grid =
array([[  4,   5,  -6,  -6,  -3,   0,   4,  -3,  -6, -11, -10,  -3,   7,
          9,  -6],
       [  4,   6,  18,  14, -11,   8,   8,  -8,  -5,  -5,  17,   1, -26,
          0,   0],
       [  0,  -5,  12,   1, -15,  -9,  14,  -6,  -2, -13,   6, -13,  13,
          2,   6],
       [-23,   0,  -7,  -9,   5,  -7,  12,  -2,   0,  -2,  -9,   4,  11,
          2,   7],
       [ 16, -17,  14,  12,  16,   2,   5,  -5,   7, -10,   0,  12,   1,
         -7,   7],
       [ -9,   7,   6,  -2,   1, -23,   4,   0,  -1,  -6, -10,   3,   0,
        -14,  11],
       [-11,  -5, -23,  -8,   1,   5,  -3,  -4,  -6, -11, -13,   8,   0,
         -3, -24],
       [-17,   3,   0,   0,   0,   1,  12,   9,   5,   0,  -2, -12, -25,
        -23, -27],
       [ -3,  -2,  24,  -4,  -4,   0,  18,  -2,  11,   3,   0,  -1,  12,
          6,   5],
       [  6,   7,  21, -21,  30,  -5, -16, -12, -17, -13,   0,  28, -13,
         -5,   3],
       [-32, -12, -12,  19, -21,   0,   7, -28,  -8,  26,  -3,  -7,  10,
         14,  -8],
       [ 22,  -8,   1,   5, -13,  -7,  -9,  11,  -9,  12,   0,   0,   0,
        -14,  -6],
       [-17,  26,  14, -14,  -7,  -5,  -1, -24,   9,   8,  21,  -2,   0,
          0,  14],
       [ 24,  -7,   8,  -6,   0, -13, -15,  10,   1, -13,   1, -22, -12,
        -19, -12]])
Report the entry just right of the smallest entry.
Answer: -12
The entry just left of the largest entry -> -21
The minimum is -32

Questions about the array below.
1) The first entry on the diagonal from the top-right corner?
2) The second largest entry?
3) The first entry of the largest entry's row?
4) The second entry in reading order?
5) The entry just right of the largest entry?
6) The 5th entry in reading order?
7) The top-left entry?
8) The entry directly above the smallest entry?
[[ -2  15  18  35 -15  12   9 -27]
 [ -1   6  -4  36  -9   4  10  -4]
 [-12  15   3  18  -2   2  -7 -10]
 [  2  20   4   6   9  15   4   4]
 [  1   6   4  -2   4  12 -20  -1]
 [  2  -2 -13 -16   3   7  -7   8]
 [  1   3   9 -14  18  16 -32  11]
 [  4  -9   3 -24  22  17 -26   2]]
1) -27
2) 35
3) -1
4) 15
5) -9
6) -15
7) -2
8) -7

[[  2   0 -20  -1  -1]
 [ -1   0   1   1  -2]
 [  1   0 -12  -2   1]
 [  2   0 -20  -3   1]
 [  0   0  -2  -2   1]
 [  3   0 -26  -2   0]
 [ -3   0  17  -1   1]
 [  1   0  -9   0  -1]
 [ -3   0  16   1  -1]
 [ -4   0  26   1  -1]
 [ -4   0  27   0   1]
 [ -1   0   5  -2   2]
 [  4   0 -29  -2   0]]
Counting starts at 0.
Give the entry directly below the centre entry.
-9
The bottom-left entry is 4
The entry just right of 5 is -2
The entry just right of the largest entry: 0
The entry at row 2, column 0 is 1
Give the entry in row 1 and column 0.
-1
The top-left entry: 2
The top-right entry is -1
Give the entry at row 2, column 1.
0
The entry in row 0 and column 2: -20
Give the entry in the bottom-right corner.
0
Give the entry in row 0 and column 1.
0
Give the entry just right of the centre entry.
-1
The entry in row 1 and column 1 -> 0
Give the entry at row 2, column 2.
-12
The bottom entry of the column that holds the largest entry -> -29
The entry just left of the largest entry is 0
Give the entry just left of 26.
0
Give the entry directly above 4.
-1
The entry just left of the smallest entry: 0
Give the maximum.
27

array([[ -1,   1,  -3,  -1,  -2,   0,   2,   1,   0,   1,  -1,  -2],
       [ -5,  -1,   5,   0,   3,   5,   8,   2,  -1,   2,  -7,   1],
       [-14,  -4,  14,  -1,   9,  13,  24,   4,  -3,   7, -21,   1],
       [-10,  -3,  10,   0,   6,   8,  17,   3,  -2,   5, -14,   1],
       [  7,   5,  -8, -15,  -1,   0,   5,   4,  -3,   0,   1,   7],
       [  3,   2,  -4,  -7,  -1,   0,   3,   2,  -1,   0,   1,   3],
       [-13,  -4,  15,  -1,   9,  12,  24,   4,  -2,   7, -20,   2],
       [-11,  -4,  12,  -1,   7,  10,  20,   3,  -2,   5, -16,   2],
       [ 10,   0,  -1, -11,   5,  -1,   3,   5,   1,   5,  -4,   5],
       [ 13,  -1,  -2, -14,   5,  -2,   3,   6,   2,   7,  -5,   6],
       [  4,   0,  -1,  -5,   2,  -1,   1,   2,   0,   2,  -2,   2],
       [  2,   2,  -3,  -5,   0,   0,   1,   1,  -1,   0,   0,   2],
       [-10,   6, -29,  -2, -12,   1,  18,   7,  -4,   7,  -6, -13],
       [  4,   2,  -4,  -8,  -1,   0,   3,   2,  -2,   0,   1,   3]])
Rows and columns are numbered from 0.
Read off the entry directly above the smallest entry.
-3
Read off the entry at row 0, column 0.
-1
Read off the entry in the bottom-right corner.
3
The entry in row 1 and column 1 is -1
Read off the entry in row 1 and column 0.
-5
The entry at row 2, column 2 -> 14
The bottom-left entry: 4
Read off the entry in row 2 and column 0.
-14
Read off the entry directly below the smallest entry.
-4
Read off the entry in row 0 and column 1.
1
The minimum: -29
Read off the entry in the top-right corner.
-2
Read off the entry at row 2, column 1.
-4
The entry at row 0, column 2 -> -3
Read off the entry just left of 20.
10
